Below is a small trained network, with its code and all its weights. Each question gives an input and a class and asks what happens when units are switched off, that is, made to give their printed mean instead of their output.

import numpy as np


def w(rows, s, z=0):
    codes = np.array(rows[::2]) - 128.0
    scale = np.full(codes.shape[1], s)
    scale[-1] = z or s
    return codes * scale


def norm(h):
    return h / np.sqrt((h * h).mean(-1, keepdims=True) + 1e-5)


def f(y):
    return np.maximum(y, 0)


def log_softmax(a):
    a = a - a.max(-1, keepdims=True)
    return a - np.log(np.exp(a).sum(-1, keepdims=True))


def net(x, mask):
    res = np.array(x, float).reshape(1, 7) / 4 @ E
    u = 0
    for l in range(2):
        y = f(norm(res) @ A[l][:, :-1].T + A[l][:, -1])
        res = res + np.where(mask[u : u + 7], y, B[l][:, -1]) @ B[l][:, :-1]
        u += 7
    return log_softmax(norm(res)[-1] @ U[:, :-1].T + U[:, -1])


A, B = {}, {}
E = w([
[169,80,202,151,58,80,94,153,2,3,170,170],'x0',
[88,113,153,206,194,213,116,153,68,64,161,113],'x1',
[189,54,36,229,170,136,82,102,136,178,157,113],'x2',
[219,215,140,166,170,212,106,167,154,44,33,144],'x3',
[154,87,205,60,120,252,79,152,175,117,211,179],'x4',
[183,38,126,98,196,70,168,127,150,120,222,116],'x5',
[164,191,66,136,149,183,125,147,60,227,146,25],'x6',
],0.0046)
A[0] = w([
[27,97,127,148,150,82,168,85,131,127,132,120,106],'0.n1',
[171,161,95,165,132,120,139,132,113,133,89,110,43],'0.n2',
[176,36,69,253,142,122,67,89,79,101,145,148,97],'0.n3',
[112,115,85,160,101,78,147,139,37,176,165,75,135],'0.n4',
[190,110,147,116,119,74,131,113,140,72,102,165,48],'0.n5',
[107,190,147,153,136,204,130,148,84,125,109,116,94],'0.n6',
[37,120,158,149,107,131,127,119,80,119,143,135,3],'0.n7',
],0.0066,0.0053)
B[0] = w([
[80,181,79,203,195,155,148,160,117,131,94,161,218],'0.n1',
[106,129,169,99,142,143,73,119,91,108,162,200,163],'0.n2',
[80,139,122,246,99,133,134,242,126,135,183,114,243],'0.n3',
[138,146,152,3,171,162,94,44,89,111,109,168,254],'0.n4',
[112,125,124,151,65,181,148,177,196,171,142,26,182],'0.n5',
[110,185,113,139,119,175,37,145,91,100,96,81,216],'0.n6',
[131,186,110,123,180,145,96,139,64,92,102,99,155],'0.n7',
],0.0061,0.0044)
A[1] = w([
[124,123,93,101,164,128,152,73,155,188,104,114,1],'1.n1',
[85,70,125,125,125,61,163,102,129,133,161,149,88],'1.n2',
[118,127,76,117,140,171,90,101,141,250,152,119,121],'1.n3',
[145,90,126,129,197,146,140,128,100,115,193,125,51],'1.n4',
[126,127,95,126,121,85,126,115,54,168,160,106,136],'1.n5',
[144,117,117,132,190,148,139,140,109,122,172,91,86],'1.n6',
[80,87,178,99,88,141,135,125,138,115,163,159,96],'1.n7',
],0.011,0.0044)
B[1] = w([
[97,168,53,145,209,69,209,129,145,182,67,244,192],'1.n1',
[107,203,119,167,174,214,67,180,59,78,91,97,197],'1.n2',
[148,68,116,151,49,20,223,168,226,169,173,125,254],'1.n3',
[162,44,191,105,2,58,117,88,153,111,200,116,183],'1.n4',
[172,141,196,23,172,153,72,34,115,52,105,166,207],'1.n5',
[71,87,168,142,114,37,144,132,110,121,203,204,182],'1.n6',
[151,71,202,90,147,87,81,48,87,106,217,96,207],'1.n7',
],0.0067,0.007)
U = w([
[156,145,130,95,79,182,138,155,190,145,82,45,86],'0',
[145,50,201,75,100,82,107,80,119,105,203,149,135],'1',
[98,118,96,247,125,129,139,221,124,146,174,120,151],'2',
[134,124,55,99,141,54,229,107,187,216,83,178,142],'3',
[112,207,134,99,185,206,53,104,36,77,46,125,146],'4',
[154,37,88,120,134,206,175,95,65,194,77,93,3],'5',
],0.012,0.011)

Each question gives the input, the list of numbers given to net, and the class t.
The units are the neurons (one row each of A and B). Each row of codes is followed by its name. A weight is (code - 128) times the scale printed after its matrix; where a second scale follows, it is the last column's (A, B and U).
mask holds one flag per neuron, layer by layer. A switched-off neuron (its flag False) gives its mean, the last column of its row in B, instead of its output. The means were averaged over made-up inputs and are rounded, as every weight is.
A unit's drop is (log p(t) with every unit on - log p(t) with that unit switched off) / (log p(t) with every unit on - log p(t) with every unit switched off).
The circuit of an input: a set's keep is (log p(t) with only the set's units on - log p(t) with every unit switched off) / (log p(t) with every unit on - log p(t) with every unit switched off). Starting from the 12 units with the biggest drops (on a tie, the unit counted first), units are removed one at a time, each time the one whose removal leaves the highest keep (on an exact tie, the one counted first), for as long as the keep stays at least 0.8.
units of the circuit, in order: the units of the circuit, biggest drop first
unit that matters most: the unit with the biggest drop
k most important neurons: the k neurons with the biggest drops, biggest first
k most important neurons of layer l: the k neurons of layer l with the biggest drops, biggest first
drop when u is switched off: that unit's drop, to one decimal
input [3,0,-6,-2,2,-8,-3], class 4: 2 most important neurons of layer 1 : 1.n3, 1.n4
input [-5,0,1,-7,3,0,-5], class 3: units of the circuit, in order : 1.n1
input [4,4,0,3,-6,2,4], class 4: 3 most important neurons of layer 1 : 1.n3, 1.n7, 1.n5
input [8,-8,-6,-2,-6,6,0], class 4: units of the circuit, in order : 1.n2, 1.n3
input [4,-1,-2,1,-7,5,-4], class 4: units of the circuit, in order : 1.n3, 1.n2
input [8,5,4,-1,5,-7,0], class 2: 2 most important neurons of layer 0 : 0.n3, 0.n4
input [-2,3,-6,0,-6,-2,-6], class 4: 2 most important neurons of layer 0 : 0.n3, 0.n7
input [-1,2,-1,-8,2,-2,-8], class 4: 2 most important neurons : 1.n2, 1.n3
input [-7,4,-5,-1,7,-5,8], class 2: 4 most important neurons : 1.n3, 1.n5, 0.n4, 0.n6
input [7,2,-6,-3,2,-8,-3], class 4: 4 most important neurons : 1.n3, 0.n7, 1.n4, 1.n6
input [5,-5,5,-3,-8,3,5], class 1: 2 most important neurons : 0.n4, 0.n3
input [7,1,7,-8,-8,2,6], class 1: 3 most important neurons : 0.n4, 1.n5, 1.n4
input [7,3,5,5,7,-4,6], class 2: 3 most important neurons : 0.n3, 1.n5, 0.n4
input [2,-3,6,-4,-6,3,5], class 1: unit that matters most : 1.n5
input [4,-8,-3,3,-3,5,-2], class 0: 2 most important neurons of layer 0 : 0.n5, 0.n4
input [8,3,5,-1,1,4,-5], class 2: 2 most important neurons of layer 1 : 1.n5, 1.n2
input [-2,6,6,-7,3,-5,4], class 1: 2 most important neurons : 0.n4, 1.n5
input [-8,4,7,-3,6,1,-4], class 3: drop when 1.n3 is switched off : 0.8
input [1,0,6,-8,-3,-3,-8], class 4: drop when 1.n3 is switched off : 0.2
input [6,-2,7,8,2,3,-4], class 2: most important neuron of layer 0 : 0.n3
